[128 = 0]

[252 139 131 252  96 112 252 137 134 116 128 106 140 116 135 117 139 156
 106  87 140 111 130 112 138 128 131 137 149 149 144 159 114 149 111 125
 133 102 103 114 150 148 139 114 122 149 119 160 113 112 136 144 124 129
 131 131 137 116 126  91  97 142  84 142 100 136 136 106 137 141 130 134
 107 136 131 121 134 120]
B
[126 131 124 140 126 119 116 128 118 124 117 126 126 118 131 125 122 143
 128 112 117 142 124 119 115 125 120 118 125 129 144 122 124 103 104 112
 127 133 120 125 149 128 126 129 130 130 140 102 132 131 118 135 124 128
 137 148 132 147 124 112 110 127 140 116 134 124 130 153 135 119 132 121
 128 133 103 155 132 126]
M
[126 152 191 133 128 112 130 131 120 138 126 140 132 155 129 132 129 113
 123 111  88 130 126  90 124 109 133 128 142 130 140 130 125 128 148 119
 125 129 102 128 109 175 122 127 121 114  79 104 123 119 110 129 141 139
 124 131 127 128 134 124 130 128 129 135 158 111 135 127 130 131 116 147
 136 107 124 153 104 131]
M
[239 148 131 119 101 106 196 143 119 103 130 107 136 137 117 119 128 129
 119  99 135 159 130 139 118 148 125 117 132 137 159 145 114 141 111 121
 126 120 111 136 145 149 140 128 105 129 116 157 121 117 134 131 128 125
 124 141 142 148 122 102 119 134 116 131 122  89 133 111 127 137 148 134
 109 121 127 133 125 100]
B
[252 144 132 135  96 104 252 132 136  84 133 103 144 153 139 122 139 134
 116  85 138 115 135 120 140 140 114 130 145 159 140 187 162 144  41 128
 157 107 107 116 137 140 154 120 112 131 106 148 136 108 127 139 150 129
 130 143 124 108 126 100  90 149  96 143 103 140 138 101 140 133 134 134
 115 135 118  99 127 157]
B
[252 137 136 134  94  88 252 150 146 101 130 101 136 101 141  92 135 129
 119  81 142 112 132 117 136 152 121 130 138 141 136 148 105 134  95 120
 120  97 112 131 151 161 148 127 117 140  97 169 135 110 132  86 136 138
 112 147 128 131 126  96  95 174 101 142 116 126 143 109 130 145 134 124
 115 138 126 125 118 134]
B
[119 149 146 139 134 115 119 132  78 126 148 138 130 148 119 143 134 141
 129 108 130 122 139 134 117 109 131 125 138 121 134 147 138 126 127 132
 114 151 100 138 135 130 113 127 119 128 135 125 155 137 113 145 138 131
 133 120 131 176 121 101 114 122 138 126 149 124 120 136 141 125 124 119
 132 129 124 180 123 120]
M
[252 150 136 127  98  87 208 146  94 101 137 115 140 128 124 130 119 133
 112  84 137 131 148 112 122 152 129 121 141 136 151 152 131 129  86 119
 128  86 107 153 138 150 139 129 129 124 129 126 124 117 116 140 131 133
 138 145 130 164 127  95  94 143 101 138 120 129 105 133 116 135 121 132
 111 114 124 135 133 113]
B
[167 129 138 128  97 109 118 129  82 130 132 131 142 126 124 133 120 142
 125 114 120 126 138 140 114 122 105 115 137 117 128 155 134 123 165 142
 122 123 108 132 130 138 124 126 121 126 128 127 122 140 118 134 119 131
 133 155 126 148 117 116 118 119 131 129 141 130 131 143 135 143 126 128
 123 129 123 164 124 112]
M
[218 141 133 123 107 109 215 138 117 100 124 115 143 117 119 119 128 125
 116  92 115 135 130 116 124 150  85 122 141 119 142 151 121 154  91 121
 131  79 110 135 153 152 144 136 117 149 113 161 127 115 129 142 122 124
 148 133 129 155 122 121  97 136 119 123 112 139 145 115 133 137 135 138
 112 140 112 131 116 126]
B
[252 126 150 131 103 103 252 136 105 101 129 103 139 124 119 122 109 170
 107  85 139 139 143 126 112 181 159 124 139 130 147 148 125 132 104 130
 140 113  87 165 152 152 157 128 119 145 132 150 110 127 115 141 130 124
 134 137 118 154 117 106  92 150 111 121 124 126 152 133 115 135 136 116
 124 111 116 133 114 120]
B
[252 142 123 120  95 111 252 148 147  81 133 104 142 110 134 106 130 132
 111  89 143 137 142 109 184 146 130 122 134 152 145 145 110 143  67 112
 137  86 120 123 149 159 158 102 116 137  99 169 160  93 126 135 119 137
 138 151 129 115 137 102  93 149  98 146  91 136 149 104 128 150 135 155
 106 124 122 105 124 122]
B
[252 167 114 126 100  87 200 134 117 104 127 119 142 143 122 126 115 136
 116  91 108 130 142 117 120 151 121 115 140 142 148 151 120 138  85 123
 125 123  90 153 150 148 132 115 124 143 120 146 121 126  99 145 130 134
 138 119 117 165 122  96  80 145 117 131 128 126 137 139 139 135 125 119
  83 114 129 154 125 108]
B
[169 117 147 133 126 118 133 119 102 158 128 114 141 141 120 129 129 131
 130 115 106 119 130 131 114 121 126 122 143 131 123 134 120 123 133 116
 119 122 112 130 121 127 119 120 124 127 129 120 117 119 110 127 136 130
 126 129 125 131 136 107 117 116 124 116 133 116 133 129 139 139 128 115
 147 124 132 153 123 126]
M
[252 151 136 128  91 104 252 149 152  92 131 106 140 107 130 114 135  57
 108  89 138 134 132 124 134 149 138 123 139 149 132 140 110 141  89 119
 130 101 113 134 150 163 148 119 123 132  99 164 131 116 129 136 136 119
 135 142 118 119 114  87  99 145 100 156 123 130 144 105 134 149 119 130
 108 129 143  86 122 126]
B
[158 171 149 135 128 124 120 128 101 130 125 137 107 128 124 137 131 142
 131 127 126 124 136 122 117 114 140 135 145 123 120 129 141 141 122 133
 100 127  99 129 121 131 118 134 133 130 136 136 127 131 111 128 121 129
 133 133 128 136 131  99 129 117 124 131 137 132 155 129 170 132 145 128
 138 122 126 163 135 126]
M
[217 109 137 139 110 107 215 149 103 108 124 115 137 136 139 128 127 140
 121  88 136 119 140 120 118 135 127 109 140 139 157 158 103 141  99 134
 136 125  96 134 127 126 143 112 122 137 112 141  57 135 122 139 115 138
 135 140 125 139 120 102 100 130 120 134 121 153 132 126 133 134 142 131
 124 137 124 153 132 124]
B
[190 127 137 133 113 111 152 136  89 130 122 122 121 118 128 151 120 129
 109 100 127 107 129 121 117 119 125 128 143 129 123 133 114 125 121 135
 117 119 114 132 145 105 130 126 124 129 114 123 105 131 146 131 124 138
 130 118 128 140 126 105 125 133 123 142 133 110 124 124 131 147 106 126
 129 111 133 143 116 132]
M
[222 126 136 128 138 104 119 134 128 142 135 128 117 107 126 141 133 129
 126 125 133 130 150 131 127 128 106 122 143 136 143 122 119 108 115 113
 110 118 112 147 134 130 120 143 127 129 136 160 132 122 111 119 139 137
 134 145 140 144 134 118 112 144 138 118 132 125 117 120 147 113 117 119
 123 132 134 140 124 120]
M
[252 150 142 133 105 101 217 140 110 103 153 108 136 118 107 131 124 142
 109  98 155 150 138 124 119 155 124 116 138 136 152 151 122 137  83 131
 123 116 102 155 144 159 130 126 118 119 122 160 104 124 110 152 133 132
 134 131 135 171 134  99  67 152 113 125 124 137 128 132 131 124 132 125
 124 138 116 137 115 120]
B
[252 153 142 117  94 105 248 148 140  97 126 117 136 113 142 108 127 120
 106  75 143 116 158 115 152 142 116 129 133 151 142 146 112 130  97 122
 137 104 118 126 157 152 149 135 128 134  90 183 129 122 131 134 141 128
 134 140 116 131 111  91  90 155 119 152 109 115 138 110 142 150 128 140
 101 133 133 109 118 231]
B
